[[146 133 134 139 120 130 142 133 126]
 [140 122 138 134 137 121 129 114 102]]
|
[[146 133 134 139 120 130 142 133 126]]

[[145 105 108 109 107 113 104 137 105 108 135 106 143 104 105 108]
 [148 108 110 108 105 113 109 143 108 109 149 106 149 106 148 107]
 [142 103 104 106 104 107 106 143 111 105 149 103 151 102 149 106]
 [152 108 111 113 112 105 111 150 113 105 106 111 150 108 149 103]
 [126 112 118 113 116 110 106 137 105 110 150 108 111 109 151 107]]
|
[[145 105 108 109 107 113 104 137 105 108 135 106 143 104 105 108]
 [142 103 104 106 104 107 106 143 111 105 149 103 151 102 149 106]
 [126 112 118 113 116 110 106 137 105 110 150 108 111 109 151 107]]

[[140 143 121 120 133 129 137 123 120 117 127 132 120 128]
 [126 150 132 124 136 136 132 131 127 119 127 119 125 134]
 [124 137 126 130 141 124 121 135 120 145 128 127 130 141]
 [118 125 128 130 137 127 123 132 126 138 131 124 126 151]
 [128 121 132 126 124 116 124 133 141 129 136 144 133 117]]
|
[[140 143 121 120 133 129 137 123 120 117 127 132 120 128]
 [124 137 126 130 141 124 121 135 120 145 128 127 130 141]
 [128 121 132 126 124 116 124 133 141 129 136 144 133 117]]

[[134 126 137 119 126 143 124 123 108 131 125]
 [138 130 131 131 124 153 148 132 145 113 120]
 [128 139 126 120 139 125 120 115 141 148 126]]
|
[[134 126 137 119 126 143 124 123 108 131 125]
 [128 139 126 120 139 125 120 115 141 148 126]]

[[145 111]
 [146 107]
 [153 108]]
|
[[145 111]
 [153 108]]

[[157 111 115]
 [114 101 135]
 [152 140 105]
 [140 151 154]
 [146 147  99]
 [118 141 154]
 [144 143 100]
 [126 131  98]
 [155 116 155]
 [135 101 156]
 [130 115 131]]
|
[[157 111 115]
 [152 140 105]
 [146 147  99]
 [144 143 100]
 [155 116 155]
 [130 115 131]]
---
[[127 124 137 128 122 132 137 137 134 134 136 124 135]
 [126 116 121 128 106 139 147 141 140 148 146 101 127]
 [136 145 129 135 120 120 122 129 139 118 120 134 135]
 [118 124 124 116 148 114 103 105 101 105 105 145 116]]
|
[[118 124 124 116 148 114 103 105 101 105 105 145 116]
 [127 124 137 128 122 132 137 137 134 134 136 124 135]
 [126 116 121 128 106 139 147 141 140 148 146 101 127]
 [136 145 129 135 120 120 122 129 139 118 120 134 135]]

[[112 150 123]
 [120 127 126]
 [144 127 138]
 [124 112 125]
 [141 130 124]
 [125 137 120]
 [125 114 132]
 [122 136 124]
 [132 133 113]]
|
[[132 133 113]
 [112 150 123]
 [120 127 126]
 [144 127 138]
 [124 112 125]
 [141 130 124]
 [125 137 120]
 [125 114 132]
 [122 136 124]]

[[120 146 136 127 140 122 146 149 116 138 118 130 149 128 126]
 [114 134 154 142 129 117 125 141 116 124 114 112 154 113 148]]
|
[[114 134 154 142 129 117 125 141 116 124 114 112 154 113 148]
 [120 146 136 127 140 122 146 149 116 138 118 130 149 128 126]]

[[138 124 134 126 119]
 [133 142 145 135 108]
 [117 126 105 129 113]
 [125 118 123 119 158]
 [120 129 137 125 119]
 [137 143 108 136 118]
 [123 146 116 147 131]
 [107 133 141 142 134]]
|
[[107 133 141 142 134]
 [138 124 134 126 119]
 [133 142 145 135 108]
 [117 126 105 129 113]
 [125 118 123 119 158]
 [120 129 137 125 119]
 [137 143 108 136 118]
 [123 146 116 147 131]]

[[146 145]
 [116 141]
 [148 154]
 [117 109]
 [107 144]]
|
[[107 144]
 [146 145]
 [116 141]
 [148 154]
 [117 109]]

[[134 147 124 106]
 [106 147 142 124]
 [137 145 123 106]
 [127 151 125 110]
 [120 109 147 138]]
|
[[120 109 147 138]
 [134 147 124 106]
 [106 147 142 124]
 [137 145 123 106]
 [127 151 125 110]]

[[132 134 129 131 137 121 126 131 132 124 131]
 [136 139 128 133 144 115 120 134 136 116 135]
 [126 127 126 127 127 125 126 126 127 126 126]
 [134 136 128 131 140 117 122 132 134 118 133]
 [120 116 140 116 117 129 138 130 116 135 112]
 [119 132 123 129 115 140 121 139 135 127 119]
 [121 113 150 110 115 134 146 134 114 137 109]
 [116 145 109 147 132 118 110 136 144 123 125]]
|
[[116 145 109 147 132 118 110 136 144 123 125]
 [132 134 129 131 137 121 126 131 132 124 131]
 [136 139 128 133 144 115 120 134 136 116 135]
 [126 127 126 127 127 125 126 126 127 126 126]
 [134 136 128 131 140 117 122 132 134 118 133]
 [120 116 140 116 117 129 138 130 116 135 112]
 [119 132 123 129 115 140 121 139 135 127 119]
 [121 113 150 110 115 134 146 134 114 137 109]]
